Below are the code and all the weights of a small trained network. Each question names an input and a class and asks about switching units off, where a switched-off unit gives its printed mean instead of its output.

import numpy as np


def w(rows, s, z=0):
    codes = np.array(rows[::2]) - 128.0
    scale = np.full(codes.shape[1], s)
    scale[-1] = z or s
    return codes * scale


def norm(h):
    return h / np.sqrt((h * h).mean(-1, keepdims=True) + 1e-5)


def f(y):
    return np.maximum(y, 0)


def log_softmax(a):
    a = a - a.max(-1, keepdims=True)
    return a - np.log(np.exp(a).sum(-1, keepdims=True))


def net(x, mask):
    res = np.array(x, float).reshape(1, 7) / 4 @ E
    u = 0
    for l in range(2):
        y = f(norm(res) @ A[l][:, :-1].T + A[l][:, -1])
        res = res + np.where(mask[u : u + 9], y, B[l][:, -1]) @ B[l][:, :-1]
        u += 9
    return log_softmax(norm(res)[-1] @ U[:, :-1].T + U[:, -1])


A, B = {}, {}
E = w([
[92,169,119,111,159,86,35,68,65,181,120],'x0',
[47,110,110,161,113,53,28,136,211,221,82],'x1',
[191,99,166,38,69,136,146,236,161,87,51],'x2',
[208,60,225,254,190,78,174,97,132,149,154],'x3',
[17,111,110,172,80,143,176,93,175,47,156],'x4',
[111,176,180,145,127,212,148,205,134,225,92],'x5',
[131,137,102,142,99,176,33,143,97,135,144],'x6',
],0.0063)
A[0] = w([
[64,129,90,155,137,145,209,145,140,152,176,3],'0.n1',
[84,135,111,166,117,214,152,109,94,94,162,29],'0.n2',
[86,127,173,228,120,182,205,161,221,161,128,147],'0.n3',
[11,119,60,162,126,57,8,99,188,139,140,42],'0.n4',
[166,86,170,158,82,121,76,171,154,69,138,103],'0.n5',
[136,155,109,83,76,188,28,220,136,189,122,133],'0.n6',
[158,130,136,99,147,75,102,124,144,187,112,132],'0.n7',
[133,134,146,112,83,180,117,193,149,42,121,158],'0.n8',
[101,151,109,119,120,100,44,121,134,101,116,101],'0.n9',
],0.011,0.0024)
B[0] = w([
[98,137,67,178,162,173,119,141,167,121,79,164],'0.n1',
[207,136,137,153,145,129,96,136,111,72,113,169],'0.n2',
[91,84,171,130,81,104,144,161,192,177,151,226],'0.n3',
[118,109,169,128,51,162,186,5,209,115,180,255],'0.n4',
[188,141,136,158,72,144,97,109,131,110,136,173],'0.n5',
[71,142,128,71,197,148,157,119,153,145,55,217],'0.n6',
[155,148,144,141,150,139,94,106,71,126,129,180],'0.n7',
[84,67,129,158,111,112,144,125,131,98,146,192],'0.n8',
[174,64,175,118,127,189,141,157,130,202,157,177],'0.n9',
],0.013,0.012)
A[1] = w([
[212,125,62,150,112,125,79,93,78,75,167,11],'1.n1',
[91,142,150,100,62,82,249,116,131,95,173,81],'1.n2',
[141,187,122,63,60,142,156,23,128,151,216,148],'1.n3',
[108,76,124,66,70,170,166,165,133,56,140,167],'1.n4',
[152,108,111,84,55,149,187,213,124,23,118,148],'1.n5',
[172,80,157,134,78,20,84,156,83,183,182,54],'1.n6',
[201,107,178,87,114,116,76,94,110,124,49,229],'1.n7',
[111,129,79,143,134,142,211,197,174,122,138,233],'1.n8',
[182,170,113,162,129,183,115,102,63,91,197,173],'1.n9',
],0.012,0.0012)
B[1] = w([
[187,197,59,142,160,122,92,133,99,43,84,176],'1.n1',
[156,132,182,112,155,197,115,90,136,179,98,227],'1.n2',
[121,81,129,211,80,154,112,176,224,76,90,248],'1.n3',
[174,129,174,195,120,166,180,130,175,175,179,215],'1.n4',
[63,124,160,183,92,135,88,42,224,152,87,194],'1.n5',
[104,221,128,81,120,116,194,225,74,142,194,169],'1.n6',
[80,66,56,173,110,140,109,67,146,59,156,188],'1.n7',
[148,53,95,92,107,105,50,1,106,116,186,186],'1.n8',
[138,171,94,127,55,39,104,157,120,96,109,181],'1.n9',
],0.0097,0.012)
U = w([
[177,196,61,192,141,74,104,149,93,42,159,100],'0',
[139,169,142,125,162,79,172,230,87,182,208,20],'1',
[75,135,71,51,255,151,116,141,80,150,89,42],'2',
[105,85,169,184,115,177,144,82,241,143,152,251],'3',
],0.011,0.0018)

Each question gives the input, the list of numbers given to net, and the class t.
The units are the neurons (one row each of A and B). Each row of codes is followed by its name. A weight is (code - 128) times the scale printed after its matrix; where a second scale follows, it is the last column's (A, B and U).
mask holds one flag per neuron, layer by layer. A switched-off neuron (its flag False) gives its mean, the last column of its row in B, instead of its output. The means were averaged over made-up inputs and are rounded, as every weight is.
A unit's drop is (log p(t) with every unit on - log p(t) with that unit switched off) / (log p(t) with every unit on - log p(t) with every unit switched off).
The circuit of an input: a set's keep is (log p(t) with only the set's units on - log p(t) with every unit switched off) / (log p(t) with every unit on - log p(t) with every unit switched off). Starting from the 12 units with the biggest drops (on a tie, the unit counted first), units are removed one at a time, each time the one whose removal leaves the highest keep (on an exact tie, the one counted first), for as long as the keep stays at least 0.8.
units of the circuit, in order: the units of the circuit, biggest drop first
most important unit: the unit with the biggest drop
k most important neurons: the k neurons with the biggest drops, biggest first
k most important neurons of layer l: the k neurons of layer l with the biggest drops, biggest first
drop of u: that unit's drop, to one decimal
input [-8,4,0,-7,-7,3,8], class 2: units of the circuit, in order : 0.n6; 0.n4
input [-3,4,-1,-1,-6,5,-4], class 2: units of the circuit, in order : 0.n4; 0.n6; 1.n3
input [4,5,4,-5,-1,8,-1], class 2: units of the circuit, in order : 0.n6; 1.n3
input [-3,0,1,-2,-3,3,2], class 2: most important unit : 0.n6
input [5,-1,7,-7,-3,3,-4], class 2: units of the circuit, in order : 0.n6; 0.n4
input [2,-5,-7,7,-5,-3,-1], class 0: 2 most important neurons : 0.n3; 0.n4
input [-2,-2,-1,-3,-2,4,8], class 2: 2 most important neurons : 0.n6; 0.n4
input [1,-2,-1,7,-1,3,0], class 1: 3 most important neurons : 0.n4; 1.n6; 0.n6
input [6,-2,5,6,4,3,-8], class 1: 3 most important neurons of layer 1 : 1.n6; 1.n3; 1.n5
input [5,4,-2,7,-4,-1,-7], class 0: 4 most important neurons : 0.n7; 0.n6; 0.n3; 0.n4
input [0,-2,-5,2,-7,2,7], class 2: 2 most important neurons : 0.n4; 0.n6
input [0,-7,4,-3,5,-5,6], class 0: 2 most important neurons of layer 1 : 1.n1; 1.n9
input [2,-1,-1,7,0,-5,8], class 0: drop of 1.n5 : 0.0
input [8,-2,-4,7,-8,-4,-6], class 0: drop of 0.n3 : 0.1
input [0,-4,-5,5,-4,1,2], class 0: drop of 0.n3 : 0.3
input [0,-4,-5,5,7,-8,-3], class 0: most important neuron : 0.n4
input [5,-8,-1,-8,0,0,-6], class 0: 2 most important neurons of layer 1 : 1.n1; 1.n9
